Below are the code and all the weights of a small trained network. Each question names an input and a class and asks about switching units off, where a switched-off unit gives its printed mean instead of its output.

import numpy as np


def w(rows, s, z=0):
    codes = np.array(rows[::2]) - 128.0
    scale = np.full(codes.shape[1], s)
    scale[-1] = z or s
    return codes * scale


def f(y):
    return np.maximum(y, 0)


def log_softmax(a):
    a = a - a.max(-1, keepdims=True)
    return a - np.log(np.exp(a).sum(-1, keepdims=True))


def net(x, mask):
    res = np.array(x, float).reshape(1, 4) / 4 @ E
    y = f(res @ A[0][:, :-1].T + A[0][:, -1])
    res = res + np.where(mask, y, B[0][:, -1]) @ B[0][:, :-1]
    return log_softmax(res[-1] @ U[:, :-1].T + U[:, -1])


A, B = {}, {}
E = w([
[128,139,118,120],'x0',
[252,151,145,82],'x1',
[137,119,116,132],'x2',
[152,179,110,212],'x3',
],0.017)
A[0] = w([
[166,119,248,35,157],'n0',
[77,12,161,7,245],'n1',
[173,151,202,97,119],'n2',
[15,180,107,205,215],'n3',
[20,99,145,178,254],'n4',
[229,255,169,243,190],'n5',
],0.0083,0.0064)
B[0] = w([
[200,62,101,75,199],'n0',
[141,39,75,7,253],'n1',
[191,102,139,143,170],'n2',
[89,113,33,206,243],'n3',
[114,79,42,185,249],'n4',
[179,69,231,148,246],'n5',
],0.011,0.014)
U = w([
[73,81,45,98,162],'0',
[158,102,123,77,241],'1',
[102,228,149,181,28],'2',
[95,184,136,132,7],'3',
[100,170,125,133,2],'4',
[77,132,152,127,2],'5',
[117,110,87,222,214],'6',
[136,136,250,152,188],'7',
],0.014,0.0039)

Each question gives the input, the list of numbers given to net, and the class t.
The units are the neurons (one row each of A and B). Each row of codes is followed by its name. A weight is (code - 128) times the scale printed after its matrix; where a second scale follows, it is the last column's (A, B and U).
mask holds one flag per neuron, in row order. A switched-off neuron (its flag False) gives its mean, the last column of its row in B, instead of its output. The means were averaged over made-up inputs and are rounded, as every weight is.
A unit's drop is (log p(t) with every unit on - log p(t) with that unit switched off) / (log p(t) with every unit on - log p(t) with every unit switched off).
The circuit of an input: a set's keep is (log p(t) with only the set's units on - log p(t) with every unit switched off) / (log p(t) with every unit on - log p(t) with every unit switched off). Starting from all 6 units, units are removed one at a time, each time the one whose removal leaves the highest keep (on an exact tie, the one counted first), for as long as the keep stays at least 0.8.
circuit, biggest first: the units of the circuit, biggest drop first
k most important neurons: the k neurons with the biggest drops, biggest first
drop of u: that unit's drop, to one decimal
input [-2,-7,-7,1], class 6: 2 most important neurons	[n1 n3]
input [2,8,-3,4], class 7: circuit, biggest first	[n5]
input [4,6,-4,2], class 7: circuit, biggest first	[n1 n5]
input [-8,1,5,5], class 7: circuit, biggest first	[n5 n4]
input [-2,-6,-7,1], class 6: 3 most important neurons	[n1 n3 n0]
input [2,1,-7,6], class 7: circuit, biggest first	[n5 n4]
input [-4,-3,-4,1], class 6: 3 most important neurons	[n1 n0 n3]
input [5,1,-5,0], class 1: 3 most important neurons	[n3 n4 n5]
input [0,1,8,8], class 7: 2 most important neurons	[n5 n4]
input [-4,-3,-5,1], class 6: 3 most important neurons	[n1 n0 n3]
input [7,2,3,-6], class 1: drop of n5	-0.1
input [5,-3,5,1], class 6: drop of n1	1.3
input [-6,5,6,1], class 7: drop of n4	0.1
input [7,-6,5,2], class 6: drop of n5	0.0
